Here is a tiny trained network, its code and every weight. The questions are about switching its units off for an input and a class, where a switched-off unit gives its printed mean instead of its output.

import numpy as np


def w(rows, s, z=0):
    codes = np.array(rows[::2]) - 128.0
    scale = np.full(codes.shape[1], s)
    scale[-1] = z or s
    return codes * scale


def norm(h):
    return h / np.sqrt((h * h).mean(-1, keepdims=True) + 1e-5)


def f(y):
    return np.maximum(y, 0)


def log_softmax(a):
    a = a - a.max(-1, keepdims=True)
    return a - np.log(np.exp(a).sum(-1, keepdims=True))


def net(x, mask):
    res = np.array(x, float).reshape(1, 4) / 4 @ E
    u = 0
    for l in range(2):
        y = f(norm(res) @ A[l][:, :-1].T + A[l][:, -1])
        res = res + np.where(mask[u : u + 16], y, B[l][:, -1]) @ B[l][:, :-1]
        u += 16
    return log_softmax(norm(res)[-1] @ U[:, :-1].T + U[:, -1])


A, B = {}, {}
E = w([
[162,122,227,104],'x0',
[40,115,145,175],'x1',
[130,248,56,131],'x2',
[43,32,167,3],'x3',
],0.0055)
A[0] = w([
[125,107,138,149,121],'0.n1',
[116,53,156,223,113],'0.n2',
[72,97,117,114,99],'0.n3',
[235,144,243,230,147],'0.n4',
[95,123,105,43,190],'0.n5',
[203,197,73,125,82],'0.n6',
[115,125,59,70,243],'0.n7',
[52,115,143,132,156],'0.n8',
[214,159,210,75,86],'0.n9',
[147,76,144,156,80],'0.n10',
[50,192,246,162,255],'0.n11',
[93,81,58,165,121],'0.n12',
[81,166,122,183,16],'0.n13',
[156,110,112,84,87],'0.n14',
[48,137,60,126,114],'0.n15',
[165,48,115,1,203],'0.n16',
],0.0097,0.0011)
B[0] = w([
[97,119,139,229,144],'0.n1',
[75,96,186,155,188],'0.n2',
[75,86,2,152,175],'0.n3',
[140,88,131,98,248],'0.n4',
[177,100,145,136,201],'0.n5',
[135,108,107,133,217],'0.n6',
[185,47,193,95,187],'0.n7',
[190,250,158,152,182],'0.n8',
[195,102,115,62,210],'0.n9',
[139,136,174,207,159],'0.n10',
[113,198,122,86,204],'0.n11',
[144,95,89,124,173],'0.n12',
[125,186,96,127,170],'0.n13',
[162,223,103,178,159],'0.n14',
[162,112,59,76,187],'0.n15',
[175,143,124,117,254],'0.n16',
],0.0055,0.0066)
A[1] = w([
[125,111,133,163,100],'1.n1',
[121,23,199,181,242],'1.n2',
[102,111,196,68,162],'1.n3',
[183,144,150,112,139],'1.n4',
[120,182,107,95,142],'1.n5',
[59,121,73,152,253],'1.n6',
[104,115,124,93,147],'1.n7',
[70,107,45,129,117],'1.n8',
[95,162,128,145,104],'1.n9',
[182,154,96,213,48],'1.n10',
[65,169,161,156,106],'1.n11',
[205,142,197,115,127],'1.n12',
[132,209,127,192,114],'1.n13',
[57,175,135,169,96],'1.n14',
[135,171,81,143,190],'1.n15',
[56,186,10,151,191],'1.n16',
],0.013,0.0023)
B[1] = w([
[116,124,164,112,144],'1.n1',
[94,249,137,190,237],'1.n2',
[169,94,32,193,197],'1.n3',
[106,91,2,77,219],'1.n4',
[94,105,179,204,181],'1.n5',
[179,92,183,121,190],'1.n6',
[239,99,114,84,155],'1.n7',
[221,128,63,182,189],'1.n8',
[157,218,148,58,150],'1.n9',
[84,88,111,126,207],'1.n10',
[114,198,155,87,159],'1.n11',
[101,55,55,152,254],'1.n12',
[115,95,164,75,199],'1.n13',
[91,166,152,23,167],'1.n14',
[133,70,235,124,203],'1.n15',
[118,97,125,70,244],'1.n16',
],0.0054,0.0068)
U = w([
[112,155,130,247,36],'0',
[228,51,24,109,252],'1',
[88,203,184,91,14],'2',
],0.012,0.0019)

Each question gives the input, the list of numbers given to net, and the class t.
The units are the neurons (one row each of A and B). Each row of codes is followed by its name. A weight is (code - 128) times the scale printed after its matrix; where a second scale follows, it is the last column's (A, B and U).
mask holds one flag per neuron, layer by layer. A switched-off neuron (its flag False) gives its mean, the last column of its row in B, instead of its output. The means were averaged over made-up inputs and are rounded, as every weight is.
A unit's drop is (log p(t) with every unit on - log p(t) with that unit switched off) / (log p(t) with every unit on - log p(t) with every unit switched off).
unit that matters most: the unit with the biggest drop
k most important neurons: the k neurons with the biggest drops, biggest first
top k neurons in layer l: the k neurons of layer l with the biggest drops, biggest first
drop when u is switched off: that unit's drop, to one decimal
input [3,6,-8,-5], class 0: unit that matters most	0.n4
input [-8,0,-6,-6], class 0: 2 most important neurons	0.n2, 1.n2
input [-5,8,7,-8], class 2: top 2 neurons in layer 0	0.n9, 0.n3
input [2,6,-1,4], class 2: 2 most important neurons	0.n8, 0.n9
input [1,3,5,2], class 2: 3 most important neurons	0.n8, 0.n11, 1.n12
input [7,3,-4,-4], class 0: 2 most important neurons	1.n2, 0.n2
input [5,7,-7,-4], class 0: 2 most important neurons	0.n4, 1.n3
input [-1,4,5,-3], class 2: top 2 neurons in layer 0	0.n9, 0.n3
input [0,-1,-7,0], class 0: drop when 1.n2 is switched off	0.2
input [-2,-3,-5,-7], class 0: drop when 0.n2 is switched off	0.2
input [4,8,-8,-5], class 2: drop when 0.n11 is switched off	0.2
input [-6,6,-7,-2], class 0: drop when 0.n12 is switched off	0.2
